Below are the code and all the weights of a small trained network. Each question names an input and a class and asks about switching units off, where a switched-off unit gives its printed mean instead of its output.

import numpy as np


def w(rows, s, z=0):
    codes = np.array(rows[::2]) - 128.0
    scale = np.full(codes.shape[1], s)
    scale[-1] = z or s
    return codes * scale


def norm(h):
    return h / np.sqrt((h * h).mean(-1, keepdims=True) + 1e-5)


def f(y):
    return y / 2 * (1 + np.tanh(0.7978845608 * (y + 0.044715 * y**3)))


def log_softmax(a):
    a = a - a.max(-1, keepdims=True)
    return a - np.log(np.exp(a).sum(-1, keepdims=True))


def net(x, mask):
    res = np.array(x, float).reshape(1, 5) / 4 @ E
    u = 0
    for l in range(4):
        y = f(norm(res) @ A[l][:, :-1].T + A[l][:, -1])
        res = res + np.where(mask[u : u + 4], y, B[l][:, -1]) @ B[l][:, :-1]
        u += 4
    return log_softmax(norm(res)[-1] @ U[:, :-1].T + U[:, -1])


A, B = {}, {}
E = w([
[244,113,119,201,180,61,87,195,223,218],'x0',
[172,149,1,102,132,141,177,143,41,194],'x1',
[51,142,71,232,24,62,165,175,131,89],'x2',
[141,22,99,92,74,102,25,31,70,114],'x3',
[102,156,86,102,117,152,108,138,172,118],'x4',
],0.0064)
A[0] = w([
[156,31,28,62,147,42,73,63,124,60,61],'0.n1',
[169,216,36,95,127,86,137,108,61,185,26],'0.n2',
[62,216,185,56,98,124,140,98,2,74,1],'0.n3',
[146,251,167,147,142,198,177,223,116,157,95],'0.n4',
],0.0061,0.0043)
B[0] = w([
[145,174,121,168,137,152,129,177,97,63,235],'0.n1',
[109,74,119,172,248,169,142,109,141,116,190],'0.n2',
[109,131,92,73,124,128,145,86,117,140,208],'0.n3',
[160,151,136,143,128,128,138,133,95,62,254],'0.n4',
],0.015,0.0042)
A[1] = w([
[97,122,88,172,42,54,143,161,88,126,86],'1.n1',
[13,92,91,197,83,98,150,213,81,192,2],'1.n2',
[124,97,76,167,97,112,2,88,62,127,94],'1.n3',
[172,172,149,72,158,150,97,186,83,130,139],'1.n4',
],0.0079,0.004)
B[1] = w([
[119,79,166,147,48,202,93,182,95,189,236],'1.n1',
[166,119,110,133,128,254,128,210,207,236,188],'1.n2',
[101,241,216,181,206,72,88,137,130,64,253],'1.n3',
[223,124,113,153,17,166,134,164,144,122,241],'1.n4',
],0.0093,0.0036)
A[2] = w([
[155,121,141,187,115,78,99,184,158,218,4],'2.n1',
[212,145,27,204,101,138,155,150,117,231,41],'2.n2',
[63,91,253,118,122,120,79,120,225,90,130],'2.n3',
[210,113,160,96,184,114,57,131,152,220,68],'2.n4',
],0.0067,0.0023)
B[2] = w([
[98,187,109,24,145,125,132,102,131,245,202],'2.n1',
[17,95,172,160,133,75,87,92,126,127,252],'2.n2',
[136,35,154,216,255,136,238,60,181,131,222],'2.n3',
[124,158,84,65,70,134,133,71,163,116,179],'2.n4',
],0.008,0.004)
A[3] = w([
[158,186,122,191,160,23,45,133,225,189,5],'3.n1',
[99,81,30,88,239,123,55,188,27,133,86],'3.n2',
[251,121,149,42,123,210,91,66,127,107,23],'3.n3',
[153,52,88,163,131,255,109,73,149,170,170],'3.n4',
],0.0066,0.0024)
B[3] = w([
[73,117,54,7,145,57,108,119,103,66,252],'3.n1',
[156,120,181,120,197,91,240,138,174,152,236],'3.n2',
[82,42,91,202,31,105,2,201,163,95,234],'3.n3',
[103,83,191,111,154,229,177,105,117,234,223],'3.n4',
],0.011,0.0036)
U = w([
[178,248,188,246,132,79,112,220,126,45,206],'0',
[107,98,181,236,254,142,217,78,230,175,2],'1',
[109,116,160,219,38,196,38,208,194,227,169],'2',
[69,187,67,30,95,62,118,49,158,161,94],'3',
],0.008,0.0034)

Each question gives the input, the list of numbers given to net, and the class t.
The units are the neurons (one row each of A and B). Each row of codes is followed by its name. A weight is (code - 128) times the scale printed after its matrix; where a second scale follows, it is the last column's (A, B and U).
mask holds one flag per neuron, layer by layer. A switched-off neuron (its flag False) gives its mean, the last column of its row in B, instead of its output. The means were averaged over made-up inputs and are rounded, as every weight is.
A unit's drop is (log p(t) with every unit on - log p(t) with that unit switched off) / (log p(t) with every unit on - log p(t) with every unit switched off).
The circuit of an input: a set's keep is (log p(t) with only the set's units on - log p(t) with every unit switched off) / (log p(t) with every unit on - log p(t) with every unit switched off). Starting from the 12 units with the biggest drops (on a tie, the unit counted first), units are removed one at a time, each time the one whose removal leaves the highest keep (on an exact tie, the one counted first), for as long as the keep stays at least 0.8.
circuit, biggest first: the units of the circuit, biggest drop first
k most important neurons: the k neurons with the biggest drops, biggest first
top k neurons in layer l: the k neurons of layer l with the biggest drops, biggest first
drop of u: that unit's drop, to one decimal
input [8,1,5,4,-6], class 3: circuit, biggest first => 3.n1
input [6,0,-2,-5,7], class 3: 4 most important neurons => 3.n1, 0.n1, 2.n2, 1.n3
input [5,3,-8,-8,3], class 0: top 2 neurons in layer 1 => 1.n1, 1.n2
input [-7,5,-8,-3,-7], class 2: circuit, biggest first => 3.n3, 1.n4
input [-3,-6,7,-5,6], class 2: 2 most important neurons => 0.n2, 1.n1
input [7,7,-2,4,0], class 1: 3 most important neurons => 0.n2, 3.n2, 0.n1
input [4,0,-2,-2,0], class 3: 3 most important neurons => 0.n1, 2.n2, 3.n1
input [5,-5,-6,6,0], class 0: 3 most important neurons => 1.n3, 0.n1, 1.n1
input [-6,2,-8,-7,5], class 2: 3 most important neurons => 3.n3, 1.n4, 1.n3
input [3,6,6,0,-8], class 1: 3 most important neurons => 0.n2, 1.n4, 3.n3
input [8,-1,6,-5,-7], class 3: circuit, biggest first => 3.n1, 2.n1
input [7,7,7,6,8], class 1: 4 most important neurons => 0.n2, 3.n2, 0.n1, 1.n4
input [0,-3,-2,-3,-4], class 0: top 2 neurons in layer 0 => 0.n4, 0.n3
input [7,5,-8,-7,-4], class 2: most important neuron => 1.n3
input [-1,-8,7,7,1], class 1: 2 most important neurons => 2.n3, 0.n4
input [7,6,-3,-2,-5], class 3: circuit, biggest first => 3.n1, 2.n2
input [6,-1,-2,8,6], class 0: 2 most important neurons => 0.n1, 1.n3
input [-3,-4,-5,0,1], class 2: 4 most important neurons => 1.n3, 3.n3, 0.n2, 0.n3
input [0,-4,7,-6,2], class 2: 4 most important neurons => 1.n1, 1.n3, 0.n1, 0.n2
input [-4,-4,-8,1,6], class 2: circuit, biggest first => 3.n3
input [8,6,4,5,-4], class 3: 2 most important neurons => 3.n1, 0.n4
input [2,3,4,1,-5], class 2: top 2 neurons in layer 2 => 2.n3, 2.n4
input [8,7,2,3,6], class 3: top 2 neurons in layer 0 => 0.n4, 0.n3
input [-1,-4,8,2,-4], class 2: top 2 neurons in layer 1 => 1.n1, 1.n2
input [-4,-7,7,2,-2], class 1: drop of 3.n3 => 0.2
input [-3,4,6,8,-1], class 0: drop of 1.n3 => 0.9
input [-7,-8,4,-3,-4], class 1: circuit, biggest first => 2.n3
